Below is a small trained network, with its code and all its weights. Each question gives an input and a class and asks what happens when units are switched off, that is, made to give their printed mean instead of their output.

import numpy as np


def w(rows, s, z=0):
    codes = np.array(rows[::2]) - 128.0
    scale = np.full(codes.shape[1], s)
    scale[-1] = z or s
    return codes * scale


def norm(h):
    return h / np.sqrt((h * h).mean(-1, keepdims=True) + 1e-5)


def f(y):
    return y / 2 * (1 + np.tanh(0.7978845608 * (y + 0.044715 * y**3)))


def log_softmax(a):
    a = a - a.max(-1, keepdims=True)
    return a - np.log(np.exp(a).sum(-1, keepdims=True))


def net(x, mask):
    res = np.array(x, float).reshape(1, 7) / 4 @ E
    u = 0
    for l in range(3):
        y = f(norm(res) @ A[l][:, :-1].T + A[l][:, -1])
        res = res + np.where(mask[u : u + 7], y, B[l][:, -1]) @ B[l][:, :-1]
        u += 7
    return log_softmax(norm(res)[-1] @ U[:, :-1].T + U[:, -1])


A, B = {}, {}
E = w([
[139,156,119,189,115,131,41,171,1],'x0',
[64,206,55,119,140,67,42,121,144],'x1',
[181,173,170,66,172,72,109,238,186],'x2',
[195,237,140,195,44,182,87,177,151],'x3',
[97,127,61,173,156,42,133,234,80],'x4',
[26,183,94,198,73,4,74,104,100],'x5',
[189,165,80,127,143,84,103,33,130],'x6',
],0.0039)
A[0] = w([
[170,173,129,87,127,148,134,134,204,66],'L0N1',
[115,169,159,144,66,119,101,148,162,2],'L0N2',
[50,168,116,104,121,60,135,77,127,227],'L0N3',
[78,162,76,123,161,37,142,120,132,88],'L0N4',
[129,194,64,156,93,90,1,98,63,90],'L0N5',
[150,110,150,181,99,128,155,204,167,105],'L0N6',
[209,156,110,171,89,177,118,122,103,84],'L0N7',
],0.0068,0.0038)
B[0] = w([
[200,175,227,120,147,60,172,102,199,155],'L0N1',
[174,137,49,120,171,66,107,133,143,130],'L0N2',
[155,77,23,189,107,168,109,144,182,229],'L0N3',
[181,87,131,171,170,126,201,179,162,185],'L0N4',
[116,175,157,3,120,111,60,79,74,253],'L0N5',
[82,172,141,182,75,221,139,116,101,163],'L0N6',
[145,123,172,218,135,153,121,102,164,163],'L0N7',
],0.0067,0.0053)
A[1] = w([
[169,205,222,87,139,113,118,147,139,79],'L1N1',
[175,72,107,113,240,126,196,147,109,73],'L1N2',
[13,73,67,128,98,119,150,38,156,165],'L1N3',
[29,98,86,166,160,53,102,163,155,85],'L1N4',
[109,89,85,97,128,141,112,2,147,130],'L1N5',
[137,79,171,39,168,163,231,134,143,3],'L1N6',
[181,211,75,181,125,102,123,163,159,247],'L1N7',
],0.0059,0.0025)
B[1] = w([
[132,169,254,90,195,247,194,98,120,203],'L1N1',
[159,65,37,87,138,52,131,129,201,193],'L1N2',
[24,181,224,187,9,151,87,162,92,238],'L1N3',
[166,99,129,170,174,167,182,190,174,186],'L1N4',
[62,118,156,180,20,137,74,193,48,225],'L1N5',
[132,103,40,12,163,54,29,147,63,219],'L1N6',
[180,71,127,100,123,167,151,92,70,255],'L1N7',
],0.0058,0.0034)
A[2] = w([
[65,164,136,114,110,193,97,205,44,229],'L2N1',
[202,182,65,180,162,150,108,164,126,122],'L2N2',
[57,129,122,119,99,128,166,200,205,208],'L2N3',
[173,135,105,185,97,182,190,114,160,156],'L2N4',
[148,89,62,38,170,62,137,147,156,163],'L2N5',
[111,182,115,115,127,3,70,119,200,255],'L2N6',
[148,114,141,150,36,202,191,79,107,160],'L2N7',
],0.0065,0.0014)
B[2] = w([
[41,117,151,140,10,60,68,52,69,255],'L2N1',
[43,63,104,104,95,79,83,166,86,158],'L2N2',
[110,113,171,152,112,204,177,93,88,170],'L2N3',
[130,50,104,251,189,141,162,150,159,169],'L2N4',
[122,103,126,59,123,70,41,150,48,210],'L2N5',
[198,3,136,93,254,133,124,216,139,165],'L2N6',
[50,88,75,91,86,80,121,196,139,207],'L2N7',
],0.0067,0.0054)
U = w([
[117,34,95,230,141,191,194,207,192,165],'0',
[91,238,2,118,199,63,224,65,160,1],'1',
[229,216,225,69,214,216,184,74,207,122],'2',
[205,60,37,7,228,21,61,172,106,146],'3',
[31,147,131,154,15,117,46,80,30,189],'4',
],0.0094,0.0077)

Each question gives the input, the list of numbers given to net, and the class t.
The units are the neurons (one row each of A and B). Each row of codes is followed by its name. A weight is (code - 128) times the scale printed after its matrix; where a second scale follows, it is the last column's (A, B and U).
mask holds one flag per neuron, layer by layer. A switched-off neuron (its flag False) gives its mean, the last column of its row in B, instead of its output. The means were averaged over made-up inputs and are rounded, as every weight is.
A unit's drop is (log p(t) with every unit on - log p(t) with that unit switched off) / (log p(t) with every unit on - log p(t) with every unit switched off).
The circuit of an input: a set's keep is (log p(t) with only the set's units on - log p(t) with every unit switched off) / (log p(t) with every unit on - log p(t) with every unit switched off). Starting from the 12 units with the biggest drops (on a tie, the unit counted first), units are removed one at a time, each time the one whose removal leaves the highest keep (on an exact tie, the one counted first), for as long as the keep stays at least 0.8.
circuit, biggest first: the units of the circuit, biggest drop first
k most important neurons: the k neurons with the biggest drops, biggest first
top k neurons in layer l: the k neurons of layer l with the biggest drops, biggest first
drop of u: that unit's drop, to one decimal
input [5,1,8,-3,-6,-5,-8], class 2: top 2 neurons in layer 1	(L1N1, L1N5)
input [2,-3,-5,-2,0,-5,-1], class 3: 2 most important neurons	(L0N6, L1N2)
input [7,6,1,0,3,6,4], class 3: most important neuron	(L2N6)
input [-3,-5,2,4,-3,3,8], class 2: 2 most important neurons	(L0N1, L0N3)
input [7,-8,-5,-6,8,-5,-2], class 3: circuit, biggest first	(L1N2, L1N3)
input [4,-2,-1,0,-1,-6,4], class 0: 2 most important neurons	(L0N7, L0N5)
input [-4,-8,8,2,5,-8,-1], class 2: circuit, biggest first	(L1N1, L0N3)
input [3,4,-5,-7,5,-2,-6], class 0: 2 most important neurons	(L0N5, L1N4)
input [-6,8,0,4,2,-8,-2], class 2: 2 most important neurons	(L0N1, L1N1)
input [-1,3,6,0,8,-4,-5], class 0: 2 most important neurons	(L0N5, L0N6)
input [6,8,0,3,-6,-6,3], class 2: top 2 neurons in layer 1	(L1N3, L1N1)
input [1,-4,-4,-8,1,-6,-6], class 3: top 2 neurons in layer 1	(L1N2, L1N6)
input [1,1,4,4,-2,-6,-1], class 2: top 2 neurons in layer 0	(L0N1, L0N3)
input [-7,5,-6,-8,0,-7,-7], class 4: circuit, biggest first	(L1N3)
input [2,2,7,-8,-7,4,0], class 0: 2 most important neurons	(L0N3, L1N6)
input [8,-8,3,-7,5,4,-4], class 0: 3 most important neurons	(L0N5, L1N6, L1N4)
input [8,6,7,-8,4,4,-8], class 3: top 2 neurons in layer 0	(L0N4, L0N6)
input [-7,-7,3,6,-5,6,-2], class 2: 2 most important neurons	(L0N1, L0N3)
input [-8,3,6,-2,-5,6,-4], class 0: 2 most important neurons	(L0N3, L0N5)
input [-6,-2,3,-1,2,0,-8], class 4: most important neuron	(L0N6)
input [3,-7,-2,-7,6,8,4], class 0: top 2 neurons in layer 0	(L0N4, L0N3)
input [3,-8,1,7,0,-1,5], class 0: drop of L0N5	0.1
input [3,-3,-1,8,0,-7,2], class 0: drop of L2N4	0.1
input [-5,-2,4,4,6,8,5], class 3: drop of L0N5	0.2
input [-8,-3,-2,-3,-1,8,1], class 0: drop of L0N5	0.2
